Below are the code and all the weights of a small trained network. Each question names an input and a target symbol and asks about switching units off, where a switched-off unit gives its printed mean instead of its output.

import numpy as np


def w(rows, s, z=0):
    codes = np.array(rows[::2]) - 128.0
    scale = np.full(codes.shape[1], s)
    scale[-1] = z or s
    return codes * scale


def norm(h):
    return h / np.sqrt((h * h).mean(-1, keepdims=True) + 1e-5)


def f(y):
    return y / 2 * (1 + np.tanh(0.7978845608 * (y + 0.044715 * y**3)))


def softmax(a):
    e = np.exp(a - a.max(-1, keepdims=True))
    return e / e.sum(-1, keepdims=True)


def log_softmax(a):
    a = a - a.max(-1, keepdims=True)
    return a - np.log(np.exp(a).sum(-1, keepdims=True))


def net(x, mask):
    ids = ['αδεηλμστφψω'.index(c) for c in x.split()]
    T = len(ids)
    res = E[ids] + P[:T]
    r = norm(res)
    for j in range(2):
        rows = slice(2 * j, 2 * j + 2)
        q, k, v = (r @ M[0][rows].T for M in (Q, K, V))
        z = softmax(np.where(np.tri(T) > 0, q @ k.T / 2**0.5, -1e9)) @ v
        o = O[0][rows]
        res = res + np.where(mask[j], z, o[:, -1]) @ o[:, :-1]
    y = f(norm(res) @ A[0][:, :-1].T + A[0][:, -1])
    res = res + np.where(mask[2:6], y, B[0][:, -1]) @ B[0][:, :-1]
    return log_softmax(norm(res)[-1] @ U[:, :-1].T + U[:, -1])


Q, K, V, O, A, B = {}, {}, {}, {}, {}, {}
E = w([
[128,170,130,88,127,96],'α',
[93,116,128,150,100,107],'δ',
[147,186,137,143,138,78],'ε',
[127,144,102,191,61,111],'η',
[121,169,204,130,121,104],'λ',
[108,157,133,141,172,70],'μ',
[118,127,94,117,83,106],'σ',
[78,173,102,153,64,64],'τ',
[91,151,78,140,130,97],'φ',
[176,3,44,231,155,131],'ψ',
[171,137,145,135,84,97],'ω',
],0.013)
P = w([
[173,68,180,96,212,254],'0',
[112,246,42,156,85,111],'1',
[126,211,83,138,33,125],'2',
[126,209,86,136,18,126],'3',
[145,181,51,150,42,85],'4',
[143,214,106,117,67,94],'5',
[145,202,92,138,10,112],'6',
[113,228,98,99,60,83],'7',
[141,188,67,159,30,77],'8',
[145,189,97,113,66,81],'9',
[136,159,108,108,78,50],'10',
[134,189,116,118,51,96],'11',
[131,177,119,113,56,70],'12',
[131,156,133,88,64,72],'13',
],0.0035)
Q[0] = w([
[130,216,1,85,42,38],'head 0',
[121,169,116,187,108,16],'head 0',
[180,206,144,108,40,80],'head 1',
[65,210,94,152,71,46],'head 1',
],0.0066)
K[0] = w([
[154,66,81,138,204,224],'head 0',
[185,65,212,60,184,180],'head 0',
[149,3,118,183,230,203],'head 1',
[184,86,132,106,200,241],'head 1',
],0.0059)
V[0] = w([
[113,67,23,182,49,189],'head 0',
[97,176,87,200,133,72],'head 0',
[153,146,70,1,113,93],'head 1',
[209,166,150,184,61,100],'head 1',
],0.0072)
O[0] = w([
[137,67,88,66,83,141,244],'head 0',
[168,207,46,101,210,142,100],'head 0',
[90,173,87,2,85,159,100],'head 1',
[57,114,102,180,130,222,255],'head 1',
],0.0082,0.0028)
A[0] = w([
[81,160,182,254,197,187,254],'neuron 0',
[148,159,114,131,218,35,166],'neuron 1',
[114,121,130,102,103,122,179],'neuron 2',
[84,95,222,97,127,192,217],'neuron 3',
],0.0059,0.00073)
B[0] = w([
[124,71,139,90,176,175,252],'neuron 0',
[152,106,139,127,159,162,156],'neuron 1',
[103,109,141,91,112,87,159],'neuron 2',
[91,96,168,177,2,155,135],'neuron 3',
],0.0093,0.0027)
U = w([
[41,227,199,114,93,51,170],'α',
[221,51,202,184,108,48,135],'δ',
[114,140,139,127,213,171,133],'ε',
[145,76,40,162,172,207,80],'η',
[105,103,224,170,192,132,109],'λ',
[157,168,160,158,205,85,87],'μ',
[95,62,136,3,79,133,148],'σ',
[86,188,42,108,151,170,112],'τ',
[177,147,107,9,182,59,156],'φ',
[131,89,119,129,125,115,3],'ψ',
[12,44,181,169,60,196,186],'ω',
],0.0061,0.0021)

Each question gives the input, a string of symbols that net reads in full, and the target symbol t.
The units are the heads (2 rows each of Q, K, V and O) and the neurons (one row each of A and B). Each row of codes is followed by its name. A weight is (code - 128) times the scale printed after its matrix; where a second scale follows, it is the last column's (O, A, B and U).
mask holds one flag per unit, heads first, then neurons. A switched-off unit (its flag False) gives its mean, the last column of its rows in O or B, instead of its output. The means were averaged over made-up inputs and are rounded, as every weight is.
A unit's drop is (log p(t) with every unit on - log p(t) with that unit switched off) / (log p(t) with every unit on - log p(t) with every unit switched off).
The circuit of an input: a set's keep is (log p(t) with only the set's units on - log p(t) with every unit switched off) / (log p(t) with every unit on - log p(t) with every unit switched off). Starting from all 6 units, units are removed one at a time, each time the one whose removal leaves the highest keep (on an exact tie, the one counted first), for as long as the keep stays at least 0.8.
circuit, biggest first: the units of the circuit, biggest drop first
most important unit: the unit with the biggest drop
k most important neurons: the k neurons with the biggest drops, biggest first
which heads matter: for each layer, one digit per head in row order, 1 if its drop is at least 0.15 and else 0, layers parted by /
drop of u: that unit's drop, to one decimal
input φ δ ω λ τ ω ω δ τ, target φ: circuit, biggest first -> [head 1; head 0]
input ω φ ε, target ω: circuit, biggest first -> [head 1; head 0]
input φ ε η λ, target φ: circuit, biggest first -> [head 1]
input λ ψ σ ω ω ω λ, target λ: which heads matter -> 11
input σ η α α ω φ, target σ: which heads matter -> 11
input α φ σ, target α: which heads matter -> 11
input ω φ μ, target ω: circuit, biggest first -> [head 0; head 1]
input δ φ δ, target δ: which heads matter -> 01
input δ ω ω σ δ ω α τ, target δ: which heads matter -> 01
input ω ε φ η σ ω σ τ λ, target ω: 2 most important neurons -> [neuron 3; neuron 0]
input σ δ δ δ η, target σ: drop of head 1 -> 0.4
input τ α δ ω α δ α φ δ δ α η ω, target τ: drop of head 0 -> 0.6
input α ω δ, target α: drop of head 1 -> 0.9
input τ ω α ω μ ω α δ, target τ: drop of neuron 2 -> 0.0
input τ ω ω ω φ φ ω ω φ δ η, target τ: most important unit -> head 0
